Here is a tiny trained network, its code and every weight. The questions are about switching its units off for an input and a target symbol, where a switched-off unit gives its printed mean instead of its output.

import numpy as np


def w(rows, s, z=0):
    codes = np.array(rows[::2]) - 128.0
    scale = np.full(codes.shape[1], s)
    scale[-1] = z or s
    return codes * scale


def f(y):
    return np.maximum(y, 0)


def softmax(a):
    e = np.exp(a - a.max(-1, keepdims=True))
    return e / e.sum(-1, keepdims=True)


def log_softmax(a):
    a = a - a.max(-1, keepdims=True)
    return a - np.log(np.exp(a).sum(-1, keepdims=True))


def net(x, mask):
    ids = ['αβγδεζηθμξπσφψω'.index(c) for c in x.split()]
    T = len(ids)
    res = E[ids] + P[:T]
    u = 0
    for l in range(2):
        q, k, v = (res @ M[l].T for M in (Q, K, V))
        z = softmax(np.where(np.tri(T) > 0, q @ k.T / 2**0.5, -1e9)) @ v
        res = res + np.where(mask[u], z, O[l][:, -1]) @ O[l][:, :-1]
        u += 1
        y = f(res @ A[l][:, :-1].T + A[l][:, -1])
        res = res + np.where(mask[u : u + 16], y, B[l][:, -1]) @ B[l][:, :-1]
        u += 16
    return log_softmax(res[-1] @ U[:, :-1].T + U[:, -1])


Q, K, V, O, A, B = {}, {}, {}, {}, {}, {}
E = w([
[144,143,71],'α',
[138,79,90],'β',
[115,39,105],'γ',
[227,58,151],'δ',
[127,66,116],'ε',
[161,94,82],'ζ',
[110,122,126],'η',
[45,72,141],'θ',
[131,73,112],'μ',
[5,82,149],'ξ',
[112,182,210],'π',
[87,125,76],'σ',
[68,202,146],'φ',
[73,204,151],'ψ',
[225,202,143],'ω',
],0.012)
P = w([
[160,20,152],'0',
[132,8,205],'1',
[115,34,228],'2',
[109,72,186],'3',
[113,114,144],'4',
[115,159,113],'5',
[106,203,77],'6',
[106,229,34],'7',
[109,237,3],'8',
],0.0038)
Q[0] = w([
[190,58,65],'0.h1',
[130,1,156],'0.h1',
],0.0098)
K[0] = w([
[195,91,19],'0.h1',
[149,1,190],'0.h1',
],0.0049)
V[0] = w([
[132,162,255],'0.h1',
[1,184,112],'0.h1',
],0.0044)
O[0] = w([
[1,51,177,123],'0.h1',
[133,96,245,6],'0.h1',
],0.005,0.0011)
A[0] = w([
[113,71,181,190],'0.n1',
[150,207,149,196],'0.n2',
[69,111,130,158],'0.n3',
[151,166,4,77],'0.n4',
[152,93,115,109],'0.n5',
[136,142,188,2],'0.n6',
[94,73,73,174],'0.n7',
[135,112,213,215],'0.n8',
[33,128,107,231],'0.n9',
[75,139,150,154],'0.n10',
[139,87,134,14],'0.n11',
[49,174,150,172],'0.n12',
[231,173,141,73],'0.n13',
[162,204,133,137],'0.n14',
[91,106,143,157],'0.n15',
[109,61,117,221],'0.n16',
],0.012,0.0024)
B[0] = w([
[172,157,127,218],'0.n1',
[107,179,211,186],'0.n2',
[133,149,66,195],'0.n3',
[168,33,129,243],'0.n4',
[144,138,151,184],'0.n5',
[136,143,123,150],'0.n6',
[126,168,85,253],'0.n7',
[202,93,137,212],'0.n8',
[123,142,48,243],'0.n9',
[137,159,110,197],'0.n10',
[134,182,204,142],'0.n11',
[163,200,104,231],'0.n12',
[95,4,225,178],'0.n13',
[109,136,254,167],'0.n14',
[157,133,73,182],'0.n15',
[182,200,128,250],'0.n16',
],0.0066,0.0039)
Q[1] = w([
[3,74,153],'1.h1',
[188,185,147],'1.h1',
],0.014)
K[1] = w([
[254,12,57],'1.h1',
[58,157,192],'1.h1',
],0.0076)
V[1] = w([
[154,31,128],'1.h1',
[171,133,255],'1.h1',
],0.0097)
O[1] = w([
[101,1,49,1],'1.h1',
[9,80,239,221],'1.h1',
],0.0069,0.004)
A[1] = w([
[140,51,148,176],'1.n1',
[47,154,101,197],'1.n2',
[125,170,121,240],'1.n3',
[147,115,5,196],'1.n4',
[103,162,159,225],'1.n5',
[152,143,125,46],'1.n6',
[92,166,161,245],'1.n7',
[143,202,98,184],'1.n8',
[160,178,102,133],'1.n9',
[74,199,114,50],'1.n10',
[89,143,129,105],'1.n11',
[89,156,143,254],'1.n12',
[192,182,152,88],'1.n13',
[192,83,60,181],'1.n14',
[133,109,199,245],'1.n15',
[145,159,81,41],'1.n16',
],0.012,0.0052)
B[1] = w([
[115,95,246,190],'1.n1',
[104,92,246,172],'1.n2',
[174,121,25,226],'1.n3',
[55,233,202,255],'1.n4',
[108,68,53,222],'1.n5',
[64,199,182,134],'1.n6',
[87,69,24,235],'1.n7',
[253,79,111,243],'1.n8',
[204,136,150,203],'1.n9',
[139,81,248,185],'1.n10',
[175,167,199,144],'1.n11',
[74,84,31,216],'1.n12',
[205,76,187,211],'1.n13',
[56,194,205,236],'1.n14',
[100,140,55,240],'1.n15',
[112,188,52,161],'1.n16',
],0.0053,0.0087)
U = w([
[116,137,124,92],'α',
[112,145,109,107],'β',
[117,154,102,93],'γ',
[165,89,185,136],'δ',
[94,169,77,137],'ε',
[115,135,129,163],'ζ',
[92,99,2,254],'η',
[160,167,122,71],'θ',
[129,126,126,45],'μ',
[128,162,95,52],'ξ',
[78,77,70,165],'π',
[93,158,100,43],'σ',
[195,74,69,63],'φ',
[205,83,67,71],'ψ',
[82,155,174,181],'ω',
],0.012,0.0059)

Each question gives the input, a string of symbols that net reads in full, and the target symbol t.
The units are the heads (2 rows each of Q, K, V and O) and the neurons (one row each of A and B). Each row of codes is followed by its name. A weight is (code - 128) times the scale printed after its matrix; where a second scale follows, it is the last column's (O, A, B and U).
mask holds one flag per unit, layer by layer, with each layer's heads first. A switched-off unit (its flag False) gives its mean, the last column of its rows in O or B, instead of its output. The means were averaged over made-up inputs and are rounded, as every weight is.
A unit's drop is (log p(t) with every unit on - log p(t) with that unit switched off) / (log p(t) with every unit on - log p(t) with every unit switched off).
The circuit of an input: a set's keep is (log p(t) with only the set's units on - log p(t) with every unit switched off) / (log p(t) with every unit on - log p(t) with every unit switched off). Starting from the 12 units with the biggest drops (on a tie, the unit counted first), units are removed one at a time, each time the one whose removal leaves the highest keep (on an exact tie, the one counted first), for as long as the keep stays at least 0.8.
circuit, biggest first: the units of the circuit, biggest drop first
k most important neurons: the k neurons with the biggest drops, biggest first
k most important neurons of layer l: the k neurons of layer l with the biggest drops, biggest first
input ξ φ ζ, target ψ: most important neuron of layer 0 : (0.n4)
input ω σ ζ η ζ δ, target δ: circuit, biggest first : (0.n13; 1.n1; 1.n7)
input γ η ω δ δ, target π: 2 most important neurons of layer 0 : (0.n14; 0.n2)
input ζ π β, target η: 2 most important neurons : (0.n4; 1.n4)
input π ζ φ ζ ζ ξ φ ζ φ, target ψ: 2 most important neurons : (1.n8; 0.n12)
input π π ψ ψ, target φ: 2 most important neurons : (0.n12; 1.n8)
input μ ζ π γ, target η: 3 most important neurons : (0.n16; 0.n4; 1.n4)
input ξ π ε, target η: 2 most important neurons : (0.n4; 1.n4)
input ζ ζ ζ, target ω: 2 most important neurons : (1.n14; 1.n4)
input π π ζ, target η: 2 most important neurons of layer 1 : (1.n4; 1.n14)
input δ γ ζ δ ζ δ β ζ π, target π: 2 most important neurons : (1.n7; 0.n14)
input ζ ξ ζ ζ ξ δ η ζ π, target π: 4 most important neurons of layer 1 : (1.n7; 1.n5; 1.n12; 1.n10)
input ζ β θ φ γ, target ψ: 2 most important neurons of layer 0 : (0.n16; 0.n4)
input π π δ δ π μ, target η: 2 most important neurons : (0.n4; 1.n14)
input ζ δ ζ δ ζ ζ ζ ζ, target ω: most important neuron : (0.n4)
input α ζ π γ ω ζ, target π: 2 most important neurons of layer 0 : (0.n2; 0.n14)
input ω β ζ σ ξ β α δ, target δ: 2 most important neurons : (1.n1; 0.n13)
input ζ η β π γ, target η: 3 most important neurons of layer 0 : (0.n16; 0.n4; 0.n2)
input ψ φ ω ω, target π: 2 most important neurons of layer 1 : (1.n15; 1.n7)
input δ π ζ ω δ, target π: most important neuron : (1.n15)
input π η ω δ σ β δ ζ γ, target ω: 3 most important neurons of layer 1 : (1.n4; 1.n14; 1.n7)
input φ ζ ε, target ψ: 2 most important neurons of layer 0 : (0.n4; 0.n16)
